Moves between items:
at | $ ^ ~ &
mt | hg fq . nm
lh | dj pg dl fg
nz | jq sc cz dj
jq | rg fr lg nq
nq | hn mq ds lp
sc | fr . nz jz
fq | nf qd mt tg
zc | rt . rg tb
bb | hd ds . ff
hg | bd nf . zn
zj | ls lz hr fq
pq | nz rt dr lh
ns | bt . gm tp
nm | zn tg . hd
pn | rl bh nf pq
cl | sz gm qb tq
jt | qd hc zq jq
dl | dh lh jb ls
qf | hq cz . cf
fh | bh . qd zc
zn | qf dr . jb
ls | cl fg hm nf
fr | zc . jq mq
zq | fq jt bg lg
hr | hm zj . mt
hc | fh . jt fr
qd | pn fh fq rg
qb | ff cl . bd
zd | ns . fg bh
pg | jz . lh zd
lg | tg jq hq ds
hm | qb ls . hg
hq | nm lg . bb
jz | mq . dj ns
rt | sc . pq pg
tg | dr rg nm fs
sz | zj lp ff zq
rl | jt tp tq nz
lz | fg nj zj qd
jb | cf dl . hm
gm | lp ns cl rl
tp | hc . rl sc
dj | nq jz dh gm
bt | nj . lp hc
cf | bb dh . qb
dh | ds dj cf cl
bd | bg tq . qf
dr | cz pq zn dl
lp | lz bt sz jt
tb | pg . hn nj
nj | zd . lz fh
bg | mt zq . hq
fs | dl hn hd zj
nf | tq pn hg dr
hn | lh tb fs lz
mq | tb . nq bt
ds | fs nq bb sz
tq | zq rl bd cz
fg | gm zd ls pn
bh | tp . pn rt
ff | hr sz . bg
hd | jb fs . hr
cz | lg nz qf dh
rg | pq zc tg hn

In the rows, 48 stands for zero.

The rows follow the links: the fewer symbols apart two items are, the more alike their rows tend to be.

Each row is also shifted at random along 6 hidden directions that mean nothing.

Each row, then its item:
56 41 54 39 57 54 43 64 62 49 39 45 41 54 51 44 44 55 51 47 62 30 45 39 37 56 47 42 42 58 56 47 52 53 52 46 44 55 40 57 46 56 51 41 45 37 44 48 36 49 39 45 47 45 47 44 40 -> bb
30 55 52 39 48 52 52 49 51 49 41 48 51 56 59 54 48 51 50 50 55 56 48 43 53 47 57 55 49 53 50 50 49 46 57 40 47 58 41 44 49 48 53 45 40 43 47 48 44 50 52 37 41 46 48 42 53 -> qb
21 50 49 37 45 47 45 40 45 55 53 61 41 50 53 51 39 45 54 43 43 36 46 41 48 54 39 54 61 47 45 49 58 50 43 55 41 54 40 46 44 58 51 41 25 39 56 42 54 40 48 39 47 42 52 49 63 -> tp
74 44 49 57 53 58 55 46 48 48 47 43 56 44 47 48 46 46 44 59 43 75 50 50 43 40 54 57 44 49 49 53 34 44 50 51 51 47 51 38 45 41 46 49 58 54 44 50 48 49 46 55 46 41 53 50 44 -> hq
25 55 40 58 39 47 53 38 31 39 51 47 57 44 49 56 54 54 39 48 42 58 42 58 64 43 52 50 46 46 44 36 46 43 49 41 59 40 66 37 48 34 58 54 58 65 45 57 53 60 62 43 59 67 48 55 59 -> zd
43 50 56 43 50 49 50 44 50 54 49 60 54 44 55 42 46 37 48 54 39 74 51 45 39 41 50 62 49 46 43 67 49 54 50 50 47 48 43 49 37 60 40 55 35 44 52 48 49 33 46 50 40 34 46 49 55 -> zq
58 47 42 49 47 56 54 44 48 45 53 43 54 52 47 50 38 56 44 47 45 52 48 46 49 54 45 47 47 51 50 42 47 44 43 58 49 52 48 39 47 44 50 42 49 52 50 40 54 52 44 46 50 47 59 48 52 -> nz
32 52 45 47 41 48 52 43 41 47 48 49 54 49 50 42 43 56 37 50 46 34 49 63 45 53 46 40 51 55 42 41 41 39 45 46 47 38 53 48 57 34 53 29 63 48 50 40 46 58 52 47 47 54 38 49 48 -> qd
40 55 51 43 47 48 45 56 51 49 41 44 58 51 57 42 54 59 41 57 54 55 48 47 43 54 55 41 37 53 50 53 45 46 57 37 47 46 51 52 53 43 50 43 50 45 43 49 40 53 48 48 40 50 40 42 46 -> hr
60 40 53 51 49 51 56 41 50 59 50 46 41 49 51 54 46 32 54 44 46 49 55 47 38 40 50 59 60 49 55 59 44 52 47 47 45 46 40 50 48 52 52 36 41 35 55 47 45 43 45 48 42 32 43 54 43 -> nm
38 49 42 53 44 47 47 46 48 42 57 54 46 52 41 49 46 33 62 34 46 37 51 59 64 47 48 47 71 39 46 46 46 46 42 42 53 46 41 47 72 43 51 45 52 43 52 39 60 49 58 48 48 46 54 48 44 -> pg
57 43 44 51 45 44 45 39 45 58 56 50 37 43 41 54 52 41 51 41 42 45 51 41 46 42 33 52 49 37 52 53 62 63 43 62 49 44 46 58 35 64 42 62 30 48 56 58 54 36 43 55 55 46 50 57 49 -> rt
52 48 57 48 47 46 51 43 53 50 42 44 47 51 55 52 39 49 47 57 52 46 53 56 45 47 52 53 50 55 55 39 44 37 50 49 40 53 48 38 47 40 47 41 55 54 47 50 42 51 47 50 47 49 52 43 53 -> bd
51 44 50 53 53 47 50 51 53 40 49 56 34 51 44 56 39 41 65 43 55 24 42 54 60 43 47 52 64 51 49 28 46 42 42 49 51 58 39 39 56 47 52 46 53 51 47 48 50 55 53 40 59 54 58 49 50 -> dj
47 39 50 41 55 55 49 55 57 53 47 47 42 54 47 43 35 51 50 45 51 33 46 46 35 55 46 43 50 54 54 47 43 47 45 56 40 53 37 50 51 52 48 32 48 37 52 39 42 48 40 48 45 34 51 47 41 -> lg
49 51 47 55 53 48 42 51 52 44 58 55 47 47 37 47 55 34 62 44 45 61 45 42 61 42 45 54 49 37 46 56 58 61 46 52 52 50 44 49 47 62 40 75 40 52 47 52 64 34 52 56 52 47 60 51 49 -> jz
69 51 52 45 52 42 37 58 54 46 48 62 41 43 44 39 51 45 53 51 48 37 45 48 45 48 38 48 47 49 41 45 57 56 46 55 43 52 46 59 42 65 41 60 41 44 47 53 48 35 48 49 51 52 46 46 51 -> bt
54 49 44 44 52 57 45 50 45 47 55 48 54 49 42 40 44 67 40 50 44 52 40 39 40 58 36 41 37 51 45 51 55 55 47 61 48 43 48 52 40 56 50 44 43 47 49 44 49 45 44 49 51 48 53 50 44 -> fr
36 49 48 47 47 41 43 47 50 47 48 52 43 46 48 49 43 46 48 53 52 39 49 51 48 53 46 47 43 45 48 38 57 46 45 56 42 51 53 45 41 52 37 59 50 58 47 54 46 42 52 58 53 56 58 48 56 -> rl
61 49 50 48 58 59 50 52 52 49 50 49 53 49 50 46 47 47 53 49 46 62 45 35 50 46 53 56 48 56 46 57 43 54 50 45 54 53 37 48 48 54 56 42 42 40 51 44 52 46 43 38 42 37 50 47 45 -> ds
58 47 48 61 45 43 40 51 50 45 60 52 47 40 34 40 58 30 52 47 44 53 51 52 48 42 35 49 46 34 45 56 52 63 43 56 49 40 52 59 47 61 32 73 51 52 50 53 60 35 47 68 51 45 54 56 41 -> zc
61 42 50 48 51 50 48 60 58 46 48 48 48 53 43 39 54 42 56 42 53 35 51 55 47 48 53 42 57 48 50 51 41 46 49 37 52 45 42 55 70 42 52 40 60 40 47 40 49 54 46 49 44 41 44 45 33 -> fs
66 45 46 51 47 47 50 47 46 54 54 50 48 45 40 45 51 48 46 44 43 46 51 45 42 49 38 45 46 47 49 55 50 54 44 55 46 40 53 60 44 53 46 49 47 44 52 48 51 43 43 57 52 43 45 55 36 -> rg
23 44 56 47 54 47 51 50 52 50 41 49 40 47 56 46 41 48 47 52 54 46 45 50 39 46 52 52 47 56 53 46 43 42 49 49 45 52 46 49 42 47 48 43 51 49 45 52 36 49 47 48 48 48 46 46 48 -> bg
35 51 51 43 54 52 45 52 47 43 49 57 53 48 52 39 46 53 43 52 45 51 39 48 48 53 52 50 45 56 40 49 46 50 49 43 51 51 50 49 51 49 55 43 44 44 46 44 47 48 51 36 45 51 41 46 56 -> lp

Where do the symbols, taken in turn from left to right, take each start?
Answers are names.
29 47 49 44 57 58 46 57 57 46 48 41 51 56 51 53 49 61 50 47 61 48 42 35 54 58 52 41 37 49 56 47 54 54 55 48 51 58 44 49 47 49 51 53 44 52 41 45 47 53 44 43 45 52 57 43 46
^ ^ $ ~ => nq
35 41 48 53 52 54 53 48 47 47 54 53 42 45 46 45 37 42 53 46 44 44 44 48 45 46 42 53 56 52 45 47 44 51 40 59 47 49 46 47 45 54 49 46 46 45 51 46 49 41 42 44 49 37 52 53 45
^ & $ & => nj
23 50 45 48 42 46 49 37 37 54 51 50 47 47 49 57 43 65 37 46 47 38 46 46 48 55 40 45 45 47 47 41 56 49 44 54 48 42 57 50 38 47 54 40 40 52 50 51 47 53 49 40 57 57 49 54 56
& ~ ^ ~ => pq
39 50 51 52 45 43 49 52 46 45 44 53 51 46 53 47 55 39 52 47 49 52 53 63 53 41 56 52 60 49 41 51 40 44 51 33 52 44 50 46 61 40 49 43 58 45 47 47 51 50 58 45 44 48 38 45 47
$ $ & ~ => bd
27 45 52 47 45 39 48 50 58 52 39 51 34 52 55 56 48 37 59 46 64 29 53 55 51 44 55 50 57 49 57 39 49 43 50 37 45 54 43 49 52 46 50 48 50 47 47 55 40 56 51 48 52 54 42 47 47
^ ^ ^ $ => ns
31 52 51 40 44 48 50 44 49 55 45 37 60 54 58 51 52 60 37 54 54 60 55 43 43 57 54 43 35 50 55 57 56 45 60 44 43 48 53 53 44 44 50 44 45 48 46 45 40 52 44 54 44 46 44 40 48
& $ $ & $ & => hr
56 51 53 51 48 42 47 43 45 45 44 56 38 44 50 59 42 45 55 51 49 42 42 49 52 40 50 60 54 50 47 35 52 48 49 49 47 56 48 42 32 54 52 55 40 54 48 64 46 49 54 35 56 61 49 50 66
$ & ^ & & => mq
56 43 48 43 48 49 48 56 60 52 47 44 34 55 44 54 53 44 63 36 63 27 51 46 52 50 50 40 54 47 60 45 57 50 51 43 46 52 42 59 56 53 50 48 49 42 50 50 44 52 47 48 52 48 51 50 42
& ^ ~ & ~ => hg
40 48 49 54 60 55 41 63 54 37 52 49 57 45 39 37 56 46 52 54 48 66 39 42 59 46 51 46 37 43 43 53 42 56 49 49 56 51 52 51 51 53 40 66 55 54 40 50 56 46 50 54 48 50 55 50 39
$ & ~ ^ ~ ~ => hr
38 45 44 62 44 50 48 52 40 41 53 48 51 43 38 45 57 51 47 46 46 52 41 50 60 42 47 46 43 46 47 43 48 51 48 48 60 37 62 53 51 48 49 58 60 56 44 55 55 51 53 50 59 59 47 57 44
& ~ ~ ^ => lz
44 46 42 46 45 53 51 47 47 56 47 31 55 51 46 57 50 74 32 48 51 53 54 37 43 60 47 34 27 48 60 50 58 53 54 54 45 44 55 53 41 43 49 46 47 52 48 49 43 56 40 53 51 48 53 49 42
~ ^ ^ & ~ ^ => lh
58 54 46 42 48 49 46 46 46 44 50 57 59 49 53 36 44 49 39 57 38 62 48 53 39 51 46 54 47 49 34 56 44 46 48 54 46 46 48 47 50 51 45 43 49 46 51 39 53 41 50 50 42 41 47 48 54
$ ~ $ ~ & => zn
34 47 38 48 41 56 58 36 38 56 57 39 58 47 48 59 49 63 38 43 41 62 52 38 53 55 49 47 41 45 54 53 55 53 49 53 52 41 52 46 43 42 59 41 41 49 54 43 51 53 47 44 51 48 52 53 47
& ^ ~ & ~ => ls
71 48 48 43 51 55 53 54 54 56 46 41 54 55 54 46 52 53 48 48 52 53 57 45 43 51 56 46 46 54 52 57 41 49 54 39 52 48 44 52 58 41 54 34 52 38 54 40 45 54 43 43 40 41 42 47 40
^ $ ^ ~ ~ => jb
37 52 47 47 43 44 44 54 45 46 46 53 52 43 49 41 59 50 46 51 49 49 47 51 49 49 48 43 44 49 44 51 50 55 52 41 53 42 59 56 49 51 48 56 52 49 45 52 48 46 56 51 50 57 36 50 48
^ ~ ^ & => fh
34 44 58 47 54 43 39 59 57 48 39 59 29 43 51 45 47 44 55 51 59 31 41 47 43 43 45 52 49 57 48 38 49 51 47 49 46 59 48 56 36 61 43 56 43 46 44 61 38 42 45 44 53 52 41 49 51
& ~ $ & ^ => tg
